Here is a tiny trained network, its code and every weight. The questions are about switching its units off for an input and a class, where a switched-off unit gives its printed mean instead of its output.

import numpy as np


def w(rows, s, z=0):
    codes = np.array(rows[::2]) - 128.0
    scale = np.full(codes.shape[1], s)
    scale[-1] = z or s
    return codes * scale


def norm(h):
    return h / np.sqrt((h * h).mean(-1, keepdims=True) + 1e-5)


def f(y):
    return np.maximum(y, 0)


def log_softmax(a):
    a = a - a.max(-1, keepdims=True)
    return a - np.log(np.exp(a).sum(-1, keepdims=True))


def net(x, mask):
    res = np.array(x, float).reshape(1, 8) / 4 @ E
    u = 0
    for l in range(4):
        y = f(norm(res) @ A[l][:, :-1].T + A[l][:, -1])
        res = res + np.where(mask[u : u + 8], y, B[l][:, -1]) @ B[l][:, :-1]
        u += 8
    return log_softmax(norm(res)[-1] @ U[:, :-1].T + U[:, -1])


A, B = {}, {}
E = w([
[106,103,150,62,210,182,177,117,194,145,153,226],'x0',
[154,129,154,128,102,189,230,129,177,158,193,113],'x1',
[106,163,137,169,154,97,178,90,151,115,127,130],'x2',
[80,219,124,179,179,173,153,136,198,132,103,213],'x3',
[131,136,203,96,176,128,180,189,73,128,135,164],'x4',
[104,104,156,158,126,102,94,158,104,63,115,223],'x5',
[197,184,111,110,119,84,94,133,188,235,110,63],'x6',
[143,98,172,133,167,63,174,6,214,117,136,145],'x7',
],0.002)
A[0] = w([
[91,161,100,98,138,255,185,204,152,214,129,107,122],'L0N0',
[54,73,123,184,81,166,163,158,24,32,157,113,92],'L0N1',
[113,141,33,115,93,172,37,119,105,111,101,105,93],'L0N2',
[81,123,84,118,167,106,162,70,175,186,95,82,52],'L0N3',
[117,160,27,140,83,145,26,136,95,108,88,95,62],'L0N4',
[130,126,95,168,106,122,193,96,218,185,134,91,55],'L0N5',
[99,106,123,148,104,148,152,151,110,108,145,122,55],'L0N6',
[96,28,91,58,129,195,199,109,172,137,207,173,10],'L0N7',
],0.0023,0.0013)
B[0] = w([
[170,194,97,91,96,143,233,139,98,83,252,71,251],'L0N0',
[180,241,124,83,113,144,246,180,118,135,220,86,235],'L0N1',
[45,86,104,160,178,104,105,139,167,179,132,164,206],'L0N2',
[185,216,183,103,129,145,111,129,58,59,203,105,184],'L0N3',
[64,32,93,127,169,123,63,138,169,167,143,166,220],'L0N4',
[182,145,212,72,160,125,20,120,54,64,139,136,206],'L0N5',
[152,173,128,118,134,136,138,118,142,130,142,115,148],'L0N6',
[170,135,223,80,185,139,3,53,112,74,134,143,200],'L0N7',
],0.0023,0.0022)
A[1] = w([
[128,144,106,135,89,119,110,127,104,121,103,101,89],'L1N0',
[133,96,110,93,130,145,149,91,152,136,131,124,82],'L1N1',
[146,111,168,114,131,141,170,113,150,135,143,147,71],'L1N2',
[69,183,146,136,191,165,158,135,152,88,129,254,113],'L1N3',
[143,102,150,130,121,96,125,110,115,116,91,126,54],'L1N4',
[96,101,143,117,133,125,120,185,39,117,112,155,128],'L1N5',
[119,135,134,142,105,146,163,130,107,98,119,122,54],'L1N6',
[124,138,131,164,136,95,148,65,166,154,82,88,4],'L1N7',
],0.0037,0.0016)
B[1] = w([
[93,86,122,131,158,151,113,120,147,120,141,165,157],'L1N0',
[126,163,162,117,146,139,107,129,106,85,134,161,147],'L1N1',
[110,109,126,131,142,136,39,100,124,133,98,151,166],'L1N2',
[77,2,82,247,104,134,111,151,191,221,49,138,252],'L1N3',
[158,163,114,121,112,159,137,176,118,137,147,92,141],'L1N4',
[173,168,224,107,167,126,68,25,118,75,152,127,192],'L1N5',
[186,135,141,166,105,135,165,128,136,147,112,100,145],'L1N6',
[140,128,176,76,161,184,32,95,104,98,163,155,158],'L1N7',
],0.003,0.0035)
A[2] = w([
[118,182,149,153,132,55,82,173,42,138,68,94,104],'L2N0',
[96,100,125,50,153,137,103,199,29,121,96,148,2],'L2N1',
[201,171,93,26,161,104,127,131,217,205,125,115,34],'L2N2',
[169,123,193,88,78,170,116,209,67,82,148,176,141],'L2N3',
[141,140,147,91,145,7,126,32,83,2,72,126,95],'L2N4',
[126,31,162,55,153,208,223,62,186,100,192,216,114],'L2N5',
[63,128,136,236,98,140,183,79,162,45,84,199,41],'L2N6',
[70,51,92,159,77,92,195,113,63,45,144,103,58],'L2N7',
],0.0026,0.00082)
B[2] = w([
[154,91,145,85,138,150,96,96,142,111,144,161,199],'L2N0',
[138,118,156,132,146,114,116,58,159,90,131,145,175],'L2N1',
[127,162,144,147,98,138,194,157,74,72,153,135,221],'L2N2',
[156,174,147,111,147,122,143,100,141,117,150,103,212],'L2N3',
[155,167,122,79,137,225,118,158,136,154,176,111,216],'L2N4',
[137,129,133,104,177,97,3,94,122,113,112,124,254],'L2N5',
[168,96,193,152,162,81,119,128,130,139,94,126,219],'L2N6',
[129,168,117,125,134,180,154,175,132,141,159,123,178],'L2N7',
],0.0046,0.0024)
A[3] = w([
[146,191,131,206,120,114,134,3,222,130,114,73,183],'L3N0',
[23,63,150,159,157,95,144,99,144,105,32,216,43],'L3N1',
[132,38,95,113,79,30,65,104,155,150,5,151,21],'L3N2',
[149,135,136,40,168,90,86,95,73,147,113,100,118],'L3N3',
[138,107,63,137,47,111,78,128,119,164,83,72,60],'L3N4',
[89,165,61,113,140,143,169,194,131,215,112,104,4],'L3N5',
[123,84,46,127,54,160,102,121,117,152,135,61,132],'L3N6',
[92,127,144,143,162,146,162,139,150,122,119,199,237],'L3N7',
],0.0032,0.00043)
B[3] = w([
[211,90,237,42,237,181,26,171,27,68,167,173,251],'L3N0',
[168,31,81,234,106,23,105,159,172,198,18,78,247],'L3N1',
[181,74,220,243,177,103,198,109,145,153,48,123,224],'L3N2',
[158,147,189,123,166,169,96,108,148,84,134,178,252],'L3N3',
[36,101,108,148,212,143,150,125,204,115,105,251,186],'L3N4',
[54,96,51,108,107,126,219,118,185,130,185,112,177],'L3N5',
[35,142,92,152,185,134,184,166,185,138,118,226,201],'L3N6',
[154,86,72,147,119,88,81,118,147,153,95,73,201],'L3N7',
],0.0028,0.0025)
U = w([
[135,136,133,108,25,57,175,110,116,128,91,130,4],'0',
[152,194,134,135,68,149,254,167,86,126,155,73,157],'1',
[54,133,38,135,114,151,175,160,168,164,142,129,117],'2',
[92,142,105,113,43,96,183,73,92,125,64,125,3],'3',
[120,53,139,200,160,91,88,117,160,150,40,157,169],'4',
[69,116,96,132,54,104,127,126,77,82,116,134,6],'5',
[169,147,180,60,169,158,76,96,110,96,168,128,201],'6',
],0.0094,0.0035)

Each question gives the input, the list of numbers given to net, and the class t.
The units are the neurons (one row each of A and B). Each row of codes is followed by its name. A weight is (code - 128) times the scale printed after its matrix; where a second scale follows, it is the last column's (A, B and U).
mask holds one flag per neuron, layer by layer. A switched-off neuron (its flag False) gives its mean, the last column of its row in B, instead of its output. The means were averaged over made-up inputs and are rounded, as every weight is.
A unit's drop is (log p(t) with every unit on - log p(t) with that unit switched off) / (log p(t) with every unit on - log p(t) with every unit switched off).
The circuit of an input: a set's keep is (log p(t) with only the set's units on - log p(t) with every unit switched off) / (log p(t) with every unit on - log p(t) with every unit switched off). Starting from the 12 units with the biggest drops (on a tie, the unit counted first), units are removed one at a time, each time the one whose removal leaves the highest keep (on an exact tie, the one counted first), for as long as the keep stays at least 0.8.
units of the circuit, in order: the units of the circuit, biggest drop first
k most important neurons: the k neurons with the biggest drops, biggest first
top k neurons in layer l: the k neurons of layer l with the biggest drops, biggest first
drop when u is switched off: that unit's drop, to one decimal
input [-1,6,-2,5,-4,4,5,-4], class 1: units of the circuit, in order : (L0N0, L2N5)
input [4,2,3,-5,-3,1,1,-7], class 1: units of the circuit, in order : (L3N0, L2N5)
input [-2,2,1,0,-2,4,6,-4], class 2: 2 most important neurons : (L2N5, L1N3)
input [0,1,-7,3,-5,-7,5,-1], class 2: units of the circuit, in order : (L1N5, L3N6, L3N5)
input [6,-3,4,-3,6,4,-3,3], class 4: units of the circuit, in order : (L1N3)
input [3,2,0,-6,-4,-4,0,-5], class 2: units of the circuit, in order : (L3N6, L3N0)
input [-5,-5,-4,-3,4,7,6,5], class 6: units of the circuit, in order : (L1N3, L2N4)
input [-8,-1,3,2,5,4,-3,2], class 6: 3 most important neurons : (L1N5, L2N0, L0N0)
input [-5,4,-1,2,5,8,-3,-8], class 1: 3 most important neurons : (L0N1, L2N5, L3N0)
input [-5,3,-4,5,3,-8,-2,1], class 1: units of the circuit, in order : (L2N5, L0N0)
input [2,8,-8,1,-5,6,6,-3], class 1: 3 most important neurons : (L1N3, L2N2, L3N0)
input [-1,-1,-5,-6,7,-6,6,2], class 1: top 3 neurons in layer 2 : (L2N2, L2N5, L2N6)
input [-4,-2,-2,-5,-7,-5,-4,4], class 2: 2 most important neurons : (L3N6, L1N5)
input [5,1,-1,6,3,-2,0,-6], class 2: 2 most important neurons : (L0N0, L1N3)
input [-1,-5,-8,3,-8,-8,5,6], class 6: most important neuron : (L1N3)
input [-4,-6,3,-8,-4,1,-8,-6], class 6: 2 most important neurons : (L1N5, L1N3)
input [-8,0,-6,-7,-8,-8,5,-2], class 4: top 2 neurons in layer 2 : (L2N4, L2N7)
input [-8,-8,8,3,-7,-4,-1,7], class 6: 2 most important neurons : (L2N4, L1N3)
input [8,8,8,6,7,-8,-8,-5], class 4: 2 most important neurons : (L1N3, L2N5)
input [-8,8,1,7,-4,2,3,7], class 6: most important neuron : (L3N0)
input [0,5,0,3,1,6,-6,-1], class 4: drop when L1N3 is switched off : 1.2
